Below are the code and all the weights of a small trained network. Each question names an input and a target symbol and asks about switching units off, where a switched-off unit gives its printed mean instead of its output.

import numpy as np


def w(rows, s, z=0):
    codes = np.array(rows[::2]) - 128.0
    scale = np.full(codes.shape[1], s)
    scale[-1] = z or s
    return codes * scale


def f(y):
    return np.maximum(y, 0)


def softmax(a):
    e = np.exp(a - a.max(-1, keepdims=True))
    return e / e.sum(-1, keepdims=True)


def log_softmax(a):
    a = a - a.max(-1, keepdims=True)
    return a - np.log(np.exp(a).sum(-1, keepdims=True))


def net(x, mask):
    ids = ['αβδηλμξπτψω'.index(c) for c in x.split()]
    T = len(ids)
    res = E[ids] + P[:T]
    u = 0
    for l in range(3):
        r = res
        for j in range(2):
            rows = slice(2 * j, 2 * j + 2)
            q, k, v = (r @ M[l][rows].T for M in (Q, K, V))
            z = softmax(np.where(np.tri(T) > 0, q @ k.T / 2**0.5, -1e9)) @ v
            o = O[l][rows]
            res = res + np.where(mask[u + j], z, o[:, -1]) @ o[:, :-1]
        u += 2
        y = f(res @ A[l][:, :-1].T + A[l][:, -1])
        res = res + np.where(mask[u : u + 4], y, B[l][:, -1]) @ B[l][:, :-1]
        u += 4
    return log_softmax(res[-1] @ U[:, :-1].T + U[:, -1])


Q, K, V, O, A, B = {}, {}, {}, {}, {}, {}
E = w([
[234,88,209],'α',
[197,70,245],'β',
[170,170,177],'δ',
[234,56,238],'η',
[176,236,120],'λ',
[155,105,236],'μ',
[232,134,172],'ξ',
[191,189,136],'π',
[90,181,226],'τ',
[194,158,176],'ψ',
[254,98,192],'ω',
],0.0065)
P = w([
[120,149,128],'0',
[46,136,111],'1',
[70,160,150],'2',
[111,83,59],'3',
[2,122,105],'4',
[184,86,87],'5',
[106,27,75],'6',
],0.011)
Q[0] = w([
[131,109,113],'L0H0',
[74,47,19],'L0H0',
[250,169,181],'L0H1',
[115,235,243],'L0H1',
],0.022)
K[0] = w([
[116,115,94],'L0H0',
[57,53,46],'L0H0',
[188,65,41],'L0H1',
[251,191,196],'L0H1',
],0.024)
V[0] = w([
[245,60,132],'L0H0',
[88,130,144],'L0H0',
[103,94,174],'L0H1',
[103,6,221],'L0H1',
],0.015)
O[0] = w([
[17,173,42,2],'L0H0',
[179,135,129,202],'L0H0',
[183,174,102,253],'L0H1',
[182,254,99,247],'L0H1',
],0.0098,0.0014)
A[0] = w([
[89,88,13,76],'L0N0',
[102,136,154,2],'L0N1',
[125,131,122,86],'L0N2',
[180,24,1,88],'L0N3',
],0.0084,0.0059)
B[0] = w([
[163,125,153,171],'L0N0',
[125,166,101,128],'L0N1',
[247,93,130,128],'L0N2',
[73,152,179,251],'L0N3',
],0.013,0.0017)
Q[1] = w([
[141,130,114],'L1H0',
[96,146,127],'L1H0',
[82,64,6],'L1H1',
[254,117,171],'L1H1',
],0.023)
K[1] = w([
[116,124,156],'L1H0',
[133,108,115],'L1H0',
[196,177,95],'L1H1',
[199,78,253],'L1H1',
],0.022)
V[1] = w([
[94,173,128],'L1H0',
[242,2,160],'L1H0',
[250,172,133],'L1H1',
[179,158,124],'L1H1',
],0.0055)
O[1] = w([
[145,165,131,184],'L1H0',
[99,2,127,255],'L1H0',
[84,134,200,183],'L1H1',
[115,130,169,73],'L1H1',
],0.0075,0.00035)
A[1] = w([
[254,99,191,65],'L1N0',
[106,184,165,122],'L1N1',
[134,103,103,2],'L1N2',
[79,175,91,109],'L1N3',
],0.0089,0.0068)
B[1] = w([
[23,203,110,236],'L1N0',
[239,115,1,253],'L1N1',
[178,195,165,128],'L1N2',
[12,189,163,181],'L1N3',
],0.0067,0.0027)
Q[2] = w([
[214,252,102],'L2H0',
[164,121,144],'L2H0',
[127,121,91],'L2H1',
[122,118,123],'L2H1',
],0.03)
K[2] = w([
[251,105,227],'L2H0',
[89,72,40],'L2H0',
[91,131,110],'L2H1',
[130,116,104],'L2H1',
],0.02)
V[2] = w([
[77,151,148],'L2H0',
[154,108,141],'L2H0',
[214,16,73],'L2H1',
[252,128,255],'L2H1',
],0.013)
O[2] = w([
[153,97,146,146],'L2H0',
[95,132,105,126],'L2H0',
[47,184,126,3],'L2H1',
[91,90,3,231],'L2H1',
],0.015,0.0042)
A[2] = w([
[168,86,51,183],'L2N0',
[132,81,123,254],'L2N1',
[79,22,188,68],'L2N2',
[253,4,71,141],'L2N3',
],0.0073,0.0086)
B[2] = w([
[236,45,139,205],'L2N0',
[162,49,240,199],'L2N1',
[97,196,13,148],'L2N2',
[4,234,63,249],'L2N3',
],0.014,0.018)
U = w([
[75,119,158,109],'α',
[179,71,196,228],'β',
[175,2,175,136],'δ',
[131,50,181,193],'η',
[67,22,112,15],'λ',
[200,142,80,233],'μ',
[190,180,135,30],'ξ',
[166,69,43,124],'π',
[186,159,167,90],'τ',
[201,118,200,198],'ψ',
[188,188,104,1],'ω',
],0.0078,0.006)

Each question gives the input, a string of symbols that net reads in full, and the target symbol t.
The units are the heads (2 rows each of Q, K, V and O) and the neurons (one row each of A and B). Each row of codes is followed by its name. A weight is (code - 128) times the scale printed after its matrix; where a second scale follows, it is the last column's (O, A, B and U).
mask holds one flag per unit, layer by layer, with each layer's heads first. A switched-off unit (its flag False) gives its mean, the last column of its rows in O or B, instead of its output. The means were averaged over made-up inputs and are rounded, as every weight is.
A unit's drop is (log p(t) with every unit on - log p(t) with that unit switched off) / (log p(t) with every unit on - log p(t) with every unit switched off).
unit that matters most: the unit with the biggest drop
top k neurons: the k neurons with the biggest drops, biggest first
which heads matter: for each layer, one digit per head in row order, 1 if its drop is at least 0.15 and else 0, layers parted by /
input λ ξ λ μ ω μ β, target α: which heads matter : 11 / 11 / 01
input ξ μ λ, target ψ: top 2 neurons : (L2N3 L2N2)
input δ μ λ τ ξ λ ω, target δ: unit that matters most : L2N3
input λ μ μ μ λ π, target α: which heads matter : 11 / 11 / 01
input η ω α ψ λ, target ω: which heads matter : 11 / 10 / 01
input δ λ π τ λ τ μ, target λ: top 2 neurons : (L2N2 L2N0)
input π ψ μ λ λ ω η, target λ: top 2 neurons : (L2N2 L2N3)
input μ δ μ μ μ, target π: top 2 neurons : (L2N0 L2N3)
input λ ψ ξ β ξ, target α: top 2 neurons : (L2N0 L2N1)
input ξ ξ μ μ, target ψ: which heads matter : 11 / 00 / 01
input λ ξ μ τ ψ ψ, target α: which heads matter : 11 / 11 / 01
input μ λ λ ψ, target λ: which heads matter : 11 / 00 / 01
input λ η δ, target α: top 3 neurons : (L2N0 L2N2 L0N3)
input δ η δ λ ξ, target δ: top neuron : (L2N3)
input λ ψ δ η, target α: top 2 neurons : (L2N0 L2N1)
input β ξ μ, target μ: which heads matter : 01 / 10 / 01
input λ λ τ λ μ ω, target α: which heads matter : 01 / 11 / 01
input τ π π, target π: which heads matter : 10 / 01 / 01
input μ λ η μ μ π τ, target μ: which heads matter : 01 / 00 / 00
input μ λ η β τ, target π: which heads matter : 11 / 01 / 01
input β μ μ ψ μ λ ψ, target μ: top 2 neurons : (L2N3 L2N0)
